Here is a tiny trained network, its code and every weight. The questions are about switching its units off for an input and a class, where a switched-off unit gives its printed mean instead of its output.

import numpy as np


def w(rows, s, z=0):
    codes = np.array(rows[::2]) - 128.0
    scale = np.full(codes.shape[1], s)
    scale[-1] = z or s
    return codes * scale


def f(y):
    return y / 2 * (1 + np.tanh(0.7978845608 * (y + 0.044715 * y**3)))


def log_softmax(a):
    a = a - a.max(-1, keepdims=True)
    return a - np.log(np.exp(a).sum(-1, keepdims=True))


def net(x, mask):
    res = np.array(x, float).reshape(1, 4) / 4 @ E
    y = f(res @ A[0][:, :-1].T + A[0][:, -1])
    res = res + np.where(mask, y, B[0][:, -1]) @ B[0][:, :-1]
    return log_softmax(res[-1] @ U[:, :-1].T + U[:, -1])


A, B = {}, {}
E = w([
[100,135,60],'x0',
[207,186,57],'x1',
[69,255,128],'x2',
[202,151,226],'x3',
],0.0098)
A[0] = w([
[126,31,87,208],'N0',
[107,49,90,247],'N1',
[76,125,97,202],'N2',
[186,211,193,207],'N3',
[68,170,213,207],'N4',
[79,138,169,182],'N5',
[250,111,208,138],'N6',
[173,199,47,157],'N7',
[95,117,125,82],'N8',
[120,60,170,209],'N9',
[158,211,81,204],'N10',
[35,164,206,162],'N11',
[38,90,81,155],'N12',
[159,110,254,255],'N13',
],0.015,0.0045)
B[0] = w([
[103,147,35,197],'N0',
[88,163,57,194],'N1',
[86,199,95,184],'N2',
[190,31,198,238],'N3',
[224,229,244,218],'N4',
[162,238,142,174],'N5',
[178,69,88,237],'N6',
[46,62,210,233],'N7',
[121,129,118,135],'N8',
[171,164,134,189],'N9',
[42,76,254,234],'N10',
[179,226,173,217],'N11',
[83,184,58,206],'N12',
[184,142,89,248],'N13',
],0.0082,0.013)
U = w([
[215,254,179,105],'0',
[181,104,61,239],'1',
[141,152,65,4],'2',
[21,75,153,134],'3',
[225,75,38,210],'4',
[254,33,141,29],'5',
[79,60,177,187],'6',
[49,157,17,91],'7',
],0.0094,0.0043)

Each question gives the input, the list of numbers given to net, and the class t.
The units are the neurons (one row each of A and B). Each row of codes is followed by its name. A weight is (code - 128) times the scale printed after its matrix; where a second scale follows, it is the last column's (A, B and U).
mask holds one flag per neuron, in row order. A switched-off neuron (its flag False) gives its mean, the last column of its row in B, instead of its output. The means were averaged over made-up inputs and are rounded, as every weight is.
A unit's drop is (log p(t) with every unit on - log p(t) with that unit switched off) / (log p(t) with every unit on - log p(t) with every unit switched off).
The circuit of an input: a set's keep is (log p(t) with only the set's units on - log p(t) with every unit switched off) / (log p(t) with every unit on - log p(t) with every unit switched off). Starting from the 12 units with the biggest drops (on a tie, the unit counted first), units are removed one at a time, each time the one whose removal leaves the highest keep (on an exact tie, the one counted first), for as long as the keep stays at least 0.8.
units of the circuit, in order: the units of the circuit, biggest drop first
k most important neurons: the k neurons with the biggest drops, biggest first
drop of u: that unit's drop, to one decimal
input [-2,7,-1,-7], class 3: units of the circuit, in order -> [N7; N10]
input [-5,0,1,5], class 5: units of the circuit, in order -> [N3]
input [2,5,8,6], class 6: units of the circuit, in order -> [N10; N7]
input [-2,3,-4,2], class 4: units of the circuit, in order -> [N10; N4]
input [6,6,-7,5], class 4: units of the circuit, in order -> [N0; N4]
input [6,-7,4,-3], class 0: 2 most important neurons -> [N11; N4]
input [7,8,1,-5], class 3: 2 most important neurons -> [N7; N10]
input [6,5,2,8], class 5: 2 most important neurons -> [N3; N6]
input [-8,6,-4,-4], class 4: drop of N13 -> -0.1
input [2,1,1,3], class 5: drop of N1 -> 0.1
input [5,4,1,6], class 5: drop of N3 -> 0.3
